Below is a small trained network, with its code and all its weights. Each question gives an input and a class and asks what happens when units are switched off, that is, made to give their printed mean instead of their output.

import numpy as np


def w(rows, s, z=0):
    codes = np.array(rows[::2]) - 128.0
    scale = np.full(codes.shape[1], s)
    scale[-1] = z or s
    return codes * scale


def f(y):
    return y / 2 * (1 + np.tanh(0.7978845608 * (y + 0.044715 * y**3)))


def log_softmax(a):
    a = a - a.max(-1, keepdims=True)
    return a - np.log(np.exp(a).sum(-1, keepdims=True))


def net(x, mask):
    res = np.array(x, float).reshape(1, 5) / 4 @ E
    y = f(res @ A[0][:, :-1].T + A[0][:, -1])
    res = res + np.where(mask, y, B[0][:, -1]) @ B[0][:, :-1]
    return log_softmax(res[-1] @ U[:, :-1].T + U[:, -1])


A, B = {}, {}
E = w([
[126,131,252,161,97,151,127,223,99,197],'x0',
[229,168,130,133,126,116,7,128,141,126],'x1',
[129,129,127,127,127,128,129,129,128,130],'x2',
[128,127,128,128,126,128,128,129,128,127],'x3',
[127,129,128,128,127,128,128,128,128,128],'x4',
],0.012)
A[0] = w([
[130,124,71,106,148,114,127,87,146,99,225],'n0',
[126,133,234,174,89,154,128,226,95,194,161],'n1',
[111,119,128,126,130,132,156,130,124,129,163],'n2',
[187,161,131,132,124,119,24,127,139,128,158],'n3',
[126,128,153,142,116,138,131,148,114,141,138],'n4',
[51,95,127,126,131,138,253,130,118,129,254],'n5',
[130,128,93,114,140,117,128,99,143,110,189],'n6',
[129,125,94,112,142,117,126,103,141,112,190],'n7',
[160,149,129,131,125,122,76,126,135,127,146],'n8',
[182,153,130,132,124,119,33,127,138,128,157],'n9',
[134,130,113,120,132,122,121,118,138,121,145],'n10',
[164,149,129,130,126,120,65,126,135,128,151],'n11',
[126,130,182,150,111,143,129,169,105,151,148],'n12',
],0.013,0.0091)
B[0] = w([
[114,138,63,119,155,105,150,120,150,66,203],'n0',
[140,123,199,138,100,155,108,131,104,172,253],'n1',
[114,115,125,119,120,139,140,104,115,128,148],'n2',
[165,163,131,160,140,116,112,182,146,125,215],'n3',
[136,124,152,131,117,141,118,128,116,146,154],'n4',
[95,93,123,95,111,151,151,5,96,130,234],'n5',
[120,134,89,125,147,111,141,124,145,80,174],'n6',
[118,136,92,121,145,113,143,124,143,99,172],'n7',
[150,146,130,142,136,120,118,153,140,126,172],'n8',
[153,151,130,144,137,115,114,170,145,127,207],'n9',
[129,134,114,132,141,115,129,133,143,118,143],'n10',
[151,153,129,148,136,118,118,158,143,124,181],'n11',
[139,126,181,137,109,147,111,132,111,167,185],'n12',
],0.016,0.022)
U = w([
[9,83,16,11,153,117,252,11,124,37,249],'0',
[164,179,31,160,221,32,119,211,223,23,141],'1',
[80,17,209,87,27,220,138,33,24,226,105],'2',
[196,165,217,190,96,147,44,252,123,210,28],'3',
],0.0038,0.0019)

Each question gives the input, the list of numbers given to net, and the class t.
The units are the neurons (one row each of A and B). Each row of codes is followed by its name. A weight is (code - 128) times the scale printed after its matrix; where a second scale follows, it is the last column's (A, B and U).
mask holds one flag per neuron, in row order. A switched-off neuron (its flag False) gives its mean, the last column of its row in B, instead of its output. The means were averaged over made-up inputs and are rounded, as every weight is.
A unit's drop is (log p(t) with every unit on - log p(t) with that unit switched off) / (log p(t) with every unit on - log p(t) with every unit switched off).
The circuit of an input: a set's keep is (log p(t) with only the set's units on - log p(t) with every unit switched off) / (log p(t) with every unit on - log p(t) with every unit switched off). Starting from the 12 units with the biggest drops (on a tie, the unit counted first), units are removed one at a time, each time the one whose removal leaves the highest keep (on an exact tie, the one counted first), for as long as the keep stays at least 0.8.
circuit, biggest first: the units of the circuit, biggest drop first
k most important neurons: the k neurons with the biggest drops, biggest first
drop when u is switched off: that unit's drop, to one decimal
input [3,0,-4,-2,1], class 2: circuit, biggest first -> n3
input [0,-5,-2,-2,0], class 0: 2 most important neurons -> n1; n12
input [0,4,-7,8,-2], class 1: 2 most important neurons -> n1; n12
input [-1,1,-4,-7,-6], class 1: 2 most important neurons -> n5; n1
input [4,0,0,1,-3], class 2: 2 most important neurons -> n3; n9
input [0,6,3,-6,6], class 1: 2 most important neurons -> n1; n12
input [-1,2,-5,0,1], class 1: 2 most important neurons -> n1; n5
input [-2,1,7,0,-4], class 1: drop when n5 is switched off -> 2.9
input [-1,6,-2,8,-3], class 1: drop when n1 is switched off -> 0.2
input [-2,1,8,3,0], class 1: drop when n5 is switched off -> 2.9
